Here is a tiny trained network, its code and every weight. The questions are about switching its units off for an input and a target symbol, where a switched-off unit gives its printed mean instead of its output.

import numpy as np


def w(rows, s, z=0):
    codes = np.array(rows[::2]) - 128.0
    scale = np.full(codes.shape[1], s)
    scale[-1] = z or s
    return codes * scale


def norm(h):
    return h / np.sqrt((h * h).mean(-1, keepdims=True) + 1e-5)


def f(y):
    return y / 2 * (1 + np.tanh(0.7978845608 * (y + 0.044715 * y**3)))


def softmax(a):
    e = np.exp(a - a.max(-1, keepdims=True))
    return e / e.sum(-1, keepdims=True)


def log_softmax(a):
    a = a - a.max(-1, keepdims=True)
    return a - np.log(np.exp(a).sum(-1, keepdims=True))


def net(x, mask):
    ids = ['αβγεζηθλμξπστφψω'.index(c) for c in x.split()]
    T = len(ids)
    res = E[ids] + P[:T]
    u = 0
    for l in range(3):
        q, k, v = (norm(res) @ M[l].T for M in (Q, K, V))
        z = softmax(np.where(np.tri(T) > 0, q @ k.T / 2**0.5, -1e9)) @ v
        res = res + np.where(mask[u], z, O[l][:, -1]) @ O[l][:, :-1]
        u += 1
        y = f(norm(res) @ A[l][:, :-1].T + A[l][:, -1])
        res = res + np.where(mask[u : u + 4], y, B[l][:, -1]) @ B[l][:, :-1]
        u += 4
    return log_softmax(norm(res)[-1] @ U[:, :-1].T + U[:, -1])


Q, K, V, O, A, B = {}, {}, {}, {}, {}, {}
E = w([
[56,160,167,57],'α',
[196,66,116,97],'β',
[118,126,138,163],'γ',
[116,97,85,166],'ε',
[155,139,138,137],'ζ',
[137,131,130,137],'η',
[147,116,124,119],'θ',
[253,104,156,221],'λ',
[124,124,139,155],'μ',
[124,137,137,160],'ξ',
[153,94,75,73],'π',
[122,134,211,143],'σ',
[108,185,141,147],'τ',
[140,123,142,137],'φ',
[184,168,137,119],'ψ',
[129,130,136,145],'ω',
],0.027)
P = w([
[3,13,232,177],'0',
[217,154,81,149],'1',
[175,125,104,153],'2',
[181,189,101,165],'3',
[149,115,113,153],'4',
[153,119,118,151],'5',
[153,159,116,154],'6',
[146,122,126,152],'7',
[123,113,131,152],'8',
[153,164,122,153],'9',
[122,126,135,159],'10',
[107,112,133,157],'11',
],0.0051)
Q[0] = w([
[62,166,93,65],'L0H1',
[157,2,203,131],'L0H1',
],0.0086)
K[0] = w([
[100,219,69,2],'L0H1',
[143,17,79,94],'L0H1',
],0.0082)
V[0] = w([
[50,112,113,175],'L0H1',
[253,10,78,167],'L0H1',
],0.0048)
O[0] = w([
[111,183,148,140,150],'L0H1',
[155,253,120,174,253],'L0H1',
],0.011,0.0047)
A[0] = w([
[163,210,120,69,120],'L0N1',
[62,169,70,2,179],'L0N2',
[206,80,106,91,60],'L0N3',
[188,76,203,116,3],'L0N4',
],0.0087,0.0025)
B[0] = w([
[29,131,177,210,250],'L0N1',
[26,153,165,2,145],'L0N2',
[14,96,212,127,141],'L0N3',
[96,26,88,184,100],'L0N4',
],0.0067,0.0022)
Q[1] = w([
[189,255,144,147],'L1H1',
[183,242,161,177],'L1H1',
],0.0077)
K[1] = w([
[151,75,172,254],'L1H1',
[3,31,163,213],'L1H1',
],0.0065)
V[1] = w([
[9,149,179,146],'L1H1',
[123,210,2,218],'L1H1',
],0.0067)
O[1] = w([
[110,255,115,164,157],'L1H1',
[162,140,109,122,254],'L1H1',
],0.014,0.005)
A[1] = w([
[121,173,175,129,114],'L1N1',
[92,47,8,168,68],'L1N2',
[143,136,54,180,90],'L1N3',
[57,182,153,88,254],'L1N4',
],0.015,0.0028)
B[1] = w([
[120,145,23,194,168],'L1N1',
[187,254,77,90,194],'L1N2',
[225,219,128,103,255],'L1N3',
[189,108,103,184,176],'L1N4',
],0.0094,0.0089)
Q[2] = w([
[197,209,210,254],'L2H1',
[110,55,191,176],'L2H1',
],0.0081)
K[2] = w([
[63,125,138,245],'L2H1',
[229,142,162,121],'L2H1',
],0.011)
V[2] = w([
[244,38,253,163],'L2H1',
[213,150,50,142],'L2H1',
],0.0065)
O[2] = w([
[204,249,255,154,95],'L2H1',
[233,94,84,156,252],'L2H1',
],0.0064,0.0038)
A[2] = w([
[191,163,129,135,140],'L2N1',
[226,152,138,154,255],'L2N2',
[149,120,255,131,101],'L2N3',
[96,103,185,140,127],'L2N4',
],0.014,0.0054)
B[2] = w([
[133,97,86,87,195],'L2N1',
[72,91,178,92,249],'L2N2',
[141,97,55,123,132],'L2N3',
[147,249,152,105,124],'L2N4',
],0.011,0.02)
U = w([
[5,130,107,66,152],'α',
[120,45,154,99,140],'β',
[116,136,99,167,135],'γ',
[187,173,71,77,149],'ε',
[83,171,201,101,137],'ζ',
[112,134,86,168,82],'η',
[141,98,152,71,84],'θ',
[202,84,183,151,219],'λ',
[119,125,106,163,90],'μ',
[103,140,90,165,107],'ξ',
[94,51,30,90,118],'π',
[87,123,181,200,134],'σ',
[114,82,64,189,83],'τ',
[104,129,121,162,89],'φ',
[71,158,154,135,3],'ψ',
[100,134,96,162,88],'ω',
],0.02,0.0032)

Each question gives the input, a string of symbols that net reads in full, and the target symbol t.
The units are the heads (2 rows each of Q, K, V and O) and the neurons (one row each of A and B). Each row of codes is followed by its name. A weight is (code - 128) times the scale printed after its matrix; where a second scale follows, it is the last column's (O, A, B and U).
mask holds one flag per unit, layer by layer, with each layer's heads first. A switched-off unit (its flag False) gives its mean, the last column of its rows in O or B, instead of its output. The means were averaged over made-up inputs and are rounded, as every weight is.
A unit's drop is (log p(t) with every unit on - log p(t) with that unit switched off) / (log p(t) with every unit on - log p(t) with every unit switched off).
The circuit of an input: a set's keep is (log p(t) with only the set's units on - log p(t) with every unit switched off) / (log p(t) with every unit on - log p(t) with every unit switched off). Starting from the 12 units with the biggest drops (on a tie, the unit counted first), units are removed one at a time, each time the one whose removal leaves the highest keep (on an exact tie, the one counted first), for as long as the keep stays at least 0.8.
units of the circuit, in order: the units of the circuit, biggest drop first
most important unit: the unit with the biggest drop
top k neurons: the k neurons with the biggest drops, biggest first
k most important neurons of layer l: the k neurons of layer l with the biggest drops, biggest first
input ζ λ ε η ζ π ε ε ψ, target ζ: most important unit : L0N1
input θ ξ π ε η γ θ, target θ: units of the circuit, in order : (L1N2 L2N2)
input ζ ζ ξ ε ε λ ζ, target ζ: 3 most important neurons of layer 1 : (L1N3 L1N2 L1N4)
input π λ ω θ ξ ε φ θ σ θ θ, target π: top 2 neurons : (L0N3 L0N2)
input λ ψ ξ, target λ: units of the circuit, in order : (L1H1 L1N2)
input ζ ζ μ γ φ, target ζ: top 3 neurons : (L0N1 L0N3 L1N3)
input π ε λ ε ζ, target π: units of the circuit, in order : (L1H1 L0N3 L1N3 L2H1)
input β ψ ε ε ψ ε ψ π ζ ε λ γ, target β: units of the circuit, in order : (L1H1 L1N2 L2N2)
input β φ η ε ε γ π ξ ε ε λ ξ, target β: units of the circuit, in order : (L1H1 L1N2 L2N2 L0N1)
input θ ε ε ψ ε τ η, target θ: units of the circuit, in order : (L0N1 L1H1 L1N2 L2N2)
input λ γ ζ ε θ, target λ: units of the circuit, in order : (L1H1 L2H1 L1N2)
input ζ ζ γ ε ε φ ε θ ε γ, target ζ: top 4 neurons : (L0N1 L1N2 L1N3 L0N3)
input ζ θ ε ε ω, target ζ: top 2 neurons : (L0N1 L0N3)
input ζ λ ε β, target β: units of the circuit, in order : (L1N3 L0N3)
input λ ε ε θ λ ε μ γ μ, target λ: units of the circuit, in order : (L1N2)
input π λ ω ε σ ε ε ζ ε θ ξ, target π: 3 most important neurons of layer 1 : (L1N4 L1N3 L1N2)
input π ζ ε ξ, target π: top 2 neurons : (L0N2 L0N3)
input π ζ ψ ω τ ζ θ μ ζ φ, target π: top 2 neurons : (L1N3 L1N2)
input λ ω π η π ζ η σ, target σ: units of the circuit, in order : (L1N3 L1N1)
input ζ π ε θ ε η β ψ, target ζ: most important neuron of layer 1 : (L1N3)
input τ ζ γ, target τ: top 2 neurons : (L1N1 L1N2)
input θ ε θ ω η, target θ: top 4 neurons : (L0N3 L0N1 L1N2 L2N2)
input ζ θ π μ, target ζ: top 2 neurons : (L0N1 L0N3)
input λ η π π ξ γ, target λ: units of the circuit, in order : (L2H1 L1N2)
